Each row of numbers belongs to one of the objects below and depends on some of the facts about them. Some rows are named. Which object is each other row?

There are 2 kinds of fact about the objects: π, ε.
π: points at; ε: uses
<1014> π:<685> ε:<659>
<1035> π:<755> <1369> <960>
<1046> ε:<953> <449>
<1047> π:<286>
<1080> ε:<659>
<1081> π:<1174> <610> <595> ε:<214>
<1085> ε:<1463> <587>
<1090> π:<1332> ε:<1115>
<1093> ε:<1211> <520>
<1095> π:<1340>
<1111> ε:<235>
<1114> ε:<1095>
<1115> ε:<803> <659>
<113> π:<677> <1369> <831> <1283>
<1160> π:<704> ε:<1340>
<1174> ε:<38>
<1191> ε:<920> <803>
<1203> ε:<706> <659>
<1211> π:<704>
<1214> ε:<1278> <482>
<1260> ε:<1139> <1115>
<1278> π:<920> ε:<1174>
<1282> ε:<1085> <253>
<1283> π:<1139>
<1290> ε:<587> <659> <482>
<1318> ε:<659> <595>
<1320> ε:<920>
<1323> π:<685> ε:<669> <803>
<132> ε:<920> <442>
<1332> π:<1211> ε:<1160> <799>
<1338> ε:<955> <601>
<1340> π:<978> <854> ε:<1320>
<1355> π:<235> <514>
<1368> ε:<200> <154>
<1369> π:<1290>
<1372> π:<685>
<1388> ε:<1463>
<1391> π:<925> <156> <1475> <1448>
<1401> ε:<955>
<1412> ε:<1320> <659> <1014>
<1415> π:<1340> <625>
<1448> π:<1211>
<1454> ε:<803> <905>
<1463> ε:<1115>
<1469> ε:<799> <905>
<1472> ε:<1320> <587>
<1474> ε:<353> <1340>
<1475> π:<480> <520>
<154> ε:<1174>
<156> π:<207> <625> ε:<659>
<163> π:<914> <510> ε:<1115>
<170> ε:<85> <864>
<173> π:<1415> <1369> <391>
<188> π:<978> <278> <8> ε:<1095>
<195> ε:<1318> <659>
<200> ε:<1115> <595>
<207> π:<625> ε:<587> <659>
<213> ε:<803>
<214> ε:<1320>
<235> ε:<587> <1278>
<242> π:<526> <410> <960> <704> <688>
<247> ε:<1388>
<253> ε:<1115> <38>
<278> π:<1323> ε:<587>
<286> π:<1290> <163> <685>
<296> ε:<1318>
<299> ε:<920> <587> <691>
<307> π:<480> <1372> <1323>
<315> π:<1211>
<342> ε:<803>
<352> π:<601> <1448>
<354> ε:<659>
<357> π:<920> <914> <704> <962> ε:<816> <685>
<372> ε:<953>
<38> ε:<1095> <803>
<391> π:<1139> <992> <352> <704> ε:<353>
<411> ε:<188> <803>
<449> π:<278>
<470> ε:<698> <85> <278> <1332>
<480> π:<978> <1323>
<510> π:<854> ε:<449>
<514> π:<207>
<515> ε:<1318>
<520> π:<480> <854> ε:<299> <803> <659> <1191>
<526> π:<1340> ε:<659>
<533> ε:<1080>
<539> ε:<342> <669>
<573> ε:<1211> <659>
<595> π:<704> ε:<1115>
<59> π:<962> ε:<624>
<601> π:<520>
<609> ε:<411>
<610> π:<1139> <1047>
<624> ε:<920>
<630> ε:<353>
<649> ε:<669> <235>
<685> π:<442> ε:<659>
<688> ε:<1093>
<691> ε:<659>
<698> ε:<659>
<704> π:<278> <1014>
<744> π:<278> <8>
<799> ε:<587>
<803> π:<920> <156> ε:<659>
<816> ε:<803>
<831> π:<677>
<854> π:<307> ε:<235>
<864> ε:<992> <238>
<887> ε:<659> <1340> <905>
<8> π:<163> <1372>
<905> π:<1415> ε:<1320> <659>
<919> ε:<342> <587>
<920> π:<854> ε:<1115> <659>
<950> ε:<1278> <924>
<955> ε:<698> <85> <659>
<960> π:<914> <1047> ε:<1046>
<989> ε:<698>
<992> π:<1448> ε:<299>

Some objects and their rows:
<247>: [  60   81  -35   -3  -65  -28   17  -55  -75  -36  -35  -41   70  -30
  -20   17 -113   56   47   -8   71   37  -31    5   34   -4   58  -27
   31   57   63   -3]
<573>: [-46  53 -39 -20  -8  -9  23 -25 -26   5   1 -14   0  14 -10  -7 -40  36
   7  32   5  17 -18  -4   7   2  64  27 -31   8  41   0]
<601>: [ -2 110  54 -22   8 -22  -6  10  57 -20 -17  14  16 -31   4  33 -14 -21
  75   5 -12  27 -15  33 -25 -38  22  50 -32  15  10 -63]
<1191>: [-29  58 -39 -30  -8  -9  16 -16 -17 -18  12   5   7   3  -8 -11 -44  26
   8  33  -4  24 -17 -10   8  13  51  43 -11  22  41   1]
<315>: [ -1  56 -43  -1  19 -31 -13 -41   5 -29 -28   3  18  -4  -6   7 -42  30
  -5  26 -22  51 -40  -6  11  24  62  25 -31  21  59  10]
<449>: [-17  80 -25 -40 -12 -15  27   9   6 -23 -14  25  16 -28  -4 -15 -63   0
 -12  29  -7  51   2  24   1  27  48  65  -2  19  55  -4]
<352>: [ -8  63 -36 -20  -7 -15  12 -21  -8 -25  16   3   7   4  -6  -5 -43  29
  24  26  -9  28 -26  -6   8  -4  56  45 -11  19  52 -13]
<587>: [-11  69 -28 -41 -11 -15   8  -5   4 -38  15  21  14  -5 -12  -2 -50  14
   9  28 -15  36 -13 -10   3  16  30  54   7  26  37 -13]
<391>: [ -1  20  -5  37   5 -35  88 -15 -56 -10  43   2 -19 104  -2   4 -70  79
  53 -12 -31 105 -55  25 -14 -33  46  16  15   2  74  63]
<1283>: [-30  58 -35 -44 -12 -32  -7 -35  -3  13  35  34  -7  36 -34  -1 -54  32
  15  11  11  50 -14 -11   1 -10  38  41   0  13  28  -3]
<132>: [-50  49 -67 -26 -26  -4  21 -16 -32 -11   7 -15   3  24 -12 -11 -44  47
  -7  50  -6  17  -9 -24  16  14  75  25 -19  15  47  13]
<1412>: [-41  49 -41 -17 -10 -10  27 -31 -27   1   7 -19   6  19 -11  -1 -43  42
   3  26   0  15 -20   1   7  -4  60  24 -26   4  47   0]
<213>: [-32  48 -45 -15  12  -8  21 -38 -31   7  12 -14  -3  11 -10 -13 -44  35
   4  17  10  12 -29   7  10   2  58  31 -25  14  50   4]
<372>: [-30  47 -39 -15  -5 -12  23 -35 -29  -7   6 -15   9  12 -15  -9 -52  40
   7  18   2  20 -25   5   8  -3  52  23 -20  10  49   1]
<1080>: [-42  67 -27 -25 -11 -12  15 -10  -2  -9   4  -3   2   6 -12  -8 -44  25
  17  38  -6  23 -13  -7   1   8  57  35 -20  18  33  -7]
<659>: [-22  75 -26 -39  -7 -13   8   1   6 -27  12  21   7  -6 -11  -7 -42   8
  19  35 -12  34 -10 -11   3  17  39  53   1  30  31  -8]
<154>: [-13  68 -24 -26   5 -19  13 -35 -15 -21  23  11   9  -1 -23 -19 -68  21
  16  28  -4  27 -33   1  11   8  41  42  -5  21  48 -16]
<1415>: [-19  68 -33 -27  -5 -18  19  -9 -12 -22  31   4  14  -1  -8  -7 -47  30
  23  23  -2  30 -15   2   6   4  48  38 -11  18  51 -16]

Rows to name:
No name comes twice in this set of rows, the named rows included.
[  0  92 -14 -46 -29 -20  -8 -10   3 -31  16  41  -7  10 -16 -22 -73  10
  66  47  25  42 -16 -45   7   9  54  51  35  70  15 -15] -> <1139>
[-27  52 -36 -17 -17  -9  31 -26 -36  -3   4 -26   6   6  -9  -9 -49  32
   1  21   0  17 -26  16   7  -3  60  35 -18   1  54  -5] -> <510>
[-13  50 -23 -25 -11   3  26 -27   4  -6 -12  30  13  15 -17 -25 -60  23
  27  29  29  18 -17 -26   4  10  71  43  -4  26  29   3] -> <595>
[-41  68 -40 -57 -14 -59 -27 -39  -7  29  54  35 -23  46 -51  10 -59  38
  12   4  14  66 -14  -5   0 -14  20  42  -1  12  23  -3] -> <831>
[-22  65 -34 -29  -6 -24  10 -16  -2   0  23  15   6   2 -21  -3 -54  26
   5  17   6  48 -13   7  10   8  51  38 -18  10  48  -6] -> <173>
[-40  56 -46 -18  19 -14  38 -10 -21 -20  44 -11  31   1 -12   3 -42  52
  26  22   8   4 -15  -4  12   5  43  -9 -42  16  51 -17] -> <207>
[-27  53 -27 -30 -17  -7  21 -24 -32 -40  -9  -6  -4  23  -3 -13 -50  15
   8  37 -22   7 -29   3  -7 -11  17  53  24  36  32   5] -> <410>
[-15  66 -39 -23 -12  -2  16  -8 -13 -24  13  -5   2  -4   1 -13 -38  25
  15  31  -7  21 -13   2  11  -1  67  48 -13  20  55 -12] -> <520>
[-23  66 -32 -27 -11 -18  31  -7 -11 -14  -9   4  16 -15  -6 -13 -54  14
 -15  25  -5  42  -6  28   6  18  58  51 -12   7  58  -2] -> <744>
[-23  61 -29 -30 -15 -13  22 -19 -16 -15   7   7   1   9 -12 -15 -51  20
   6  27  -3  31 -14   4   2   0  41  49   1  19  40  -3] -> <286>
[ -9  54 -34 -21  45  -7  11 -32 -23   6  25  23 -18  -5   8 -30 -43   8
  13  12  18  24 -36  16   6  12  45  65 -13  41  44   5] -> <411>
[ 14  26 -71 -39 -21  -4  17  -5 -15 -37   8  21  39  -7   0  28  -2  31
 -43 -24 -13  13   1   7  -2 -11  11  55  -2 -12  53  15] -> <864>

Now the same objects, written a new way:
Some objects and their rows:
<677>: [ 61  -3  14 -32   7 -18 -36 -16 -17  26 -14   9 -30   8 -36   5 -15  -9
   5  21 -14  -8   3  12  34  17 -24   2]
<803>: [ -23   -7   35   27   46    7   17  -29   21   -5  -14 -103   11   32
   35  -13   50  -23  -55   -1   31   34   15  -48  -37   24    1   29]
<480>: [ 13  10 -23  -1  -1 -16 -38   0   0  21 -30  16 -30   8  14   3 -25   1
  -6  24   1  -8 -42   8  17   1  -1  32]
<704>: [  4   0 -18  -3  -5 -19 -20  -1 -24  31 -29  -1 -29   2  -5   5 -33 -18
  11  29  -3  30 -23  25  13   5 -21  23]
<1368>: [ -7  12   8  -6 -15   6   9  13   5 -20  12   9  16 -11   1  -4   2  11
  14 -12 -14 -17   7  -1  -9 -13   1 -24]
<299>: [-14 -52  14  13  -6  26  15  13  19 -23  22  52   7  15 -33  14  21   2
 -13 -54  21  13  16  51   5 -11  65 -13]
<1340>: [-29  -4 -58   4 -18  26  15 -33 -46  67  55  -4 -42 -35  16  -1 -13  30
 -19 -11   3 -39  17  40 -24  34  -3  39]
<864>: [  0   6   6 -12 -19   3   8  16   6 -15  16   9  16  -8   2   4   6   3
  18 -15  -9 -24   5   7 -15 -11   9 -19]
<992>: [ -9  -3  -8  -5   8  13  25 -13 -17   1   2 -19 -17  31 -17  -8 -17   5
  24 -24  31   1   4  40  -5 -16  28  10]
<1282>: [ -2   8   6  -7 -15   9  11   7   6 -20  14  19  13 -14  -4   0   1  13
   4  -9  -9 -10  15  -3  -9  -9   7 -21]
<691>: [  0 -17  40  30  14 -18  14 -29  20  -5  17 -37  14 -14  -5 -15  42 -38
 -13 -57   0  22 -28 -51 -27  16   7 -15]
<1391>: [ -5   8 -19  15  32  18 -37   1  -9  25 -34  -9  12  29  21  17  15  27
  17  27  27   9 -20   4  37  -8   0  13]
<1318>: [  1  -2  27  22   6 -18  26 -20  18 -14  12 -26  17 -18  -3 -20  23 -21
   1 -39 -14  -1 -18 -53 -22   5  -2 -23]
<342>: [-11  46  48 -35  -9  24 -20   4  12 -50  10 -12  21  20  23  19  17   7
 -52  24   3  21  57   1 -19 -12  16  13]
<1046>: [ -3  13  -1 -13 -19   7   7   9   3 -16  15   8  19  -8   2   5   1   5
  20 -12 -10 -26   4   1 -17  -9   2 -21]
<685>: [ 11 -14  -5  15   5 -57  34 -47  21  21   8 -46 -36   0   1 -39  -6 -59
 -30 -38   9  14 -44 -47 -40  10  -9  18]
<1111>: [  3  10   4 -10 -21  10  16  13  10 -28   9  19  17 -10 -15   4   2   6
  12 -10   1 -15   7  -1 -18  -6  15 -24]
<1278>: [ -6 -13 -38   2  -3  11  46  33  20 -15  -9 -32   4  13   4 -17 -22  -6
  37   8  26 -41  -6  16 -39   0   0  -4]

Which object is each row?
No name comes twice in this set of rows, the named rows included.
[ 38 -14  -4 -12   8 -17 -20   2 -16  14 -18   5 -22  -6 -24   4 -23 -28
   5  33 -13  -9   4  17  27  25 -27  12] -> <755>
[-13  22 -10 -15 -24  12   3  -2 -13   5  32  11  12 -27   7   7   8  21
   7  -6 -13 -18  11  -5 -18   2 -11 -11] -> <1474>
[  3   4 -28  17  38   8 -12  28 -20  23 -13   0  24   4   7  18  -3 -29
  15  38  22   7  -4  16  40  11 -10  20] -> <242>
[ 17  -7 -24 -13 -13 -38 -33   6   0  23 -21  21 -34  15  12  -1 -27 -21
  -7  21 -12   3 -32  15  17  -5 -14  20] -> <442>
[  2 -33  -5   6  15  18 -42  20  10  14 -45 -20  18  27  19  13  42  42
  14  35  -1  -3  -4 -10  29  13 -22 -11] -> <1355>
[ 29 -10  -4   7  19  11 -31   4  -7  21 -33 -11 -18   5  -7   3 -13   9
   7  31  -1 -21 -13   8  23  25 -12  22] -> <1415>
[-11 -26 -11  28  28  14  22 -51 -20  56  37 -51 -16 -11   6  -7  33   3
 -21 -36  23 -12   3 -21 -20  43  -2  21] -> <905>
[ 12 -21 -45   5 -34  22  45 -11  21  -7  -3  65 -46  -3 -50   4 -28   2
 -47  11  64  29   5  25 -22  -1  44  27] -> <278>
[  8  15   4  -8 -10  -5 -52  12  -8  10 -12  26  19 -16   5  19   6  10
  12  17 -22   3 -10  -5  23   6 -17 -12] -> <353>
[  0  13   5 -16 -21  -2  20  20  14 -30  10  -3  20  -6  -1  -5  -2  -2
  33 -14  -9 -36  -4  -1 -26 -11   8 -29] -> <154>
[-37  -1 -17  -6 -28  20  -4 -19 -34  41  61  28  -1 -25  16  15  27  33
  -6 -35 -10 -11  28  23  -9   8   2  -6] -> <214>

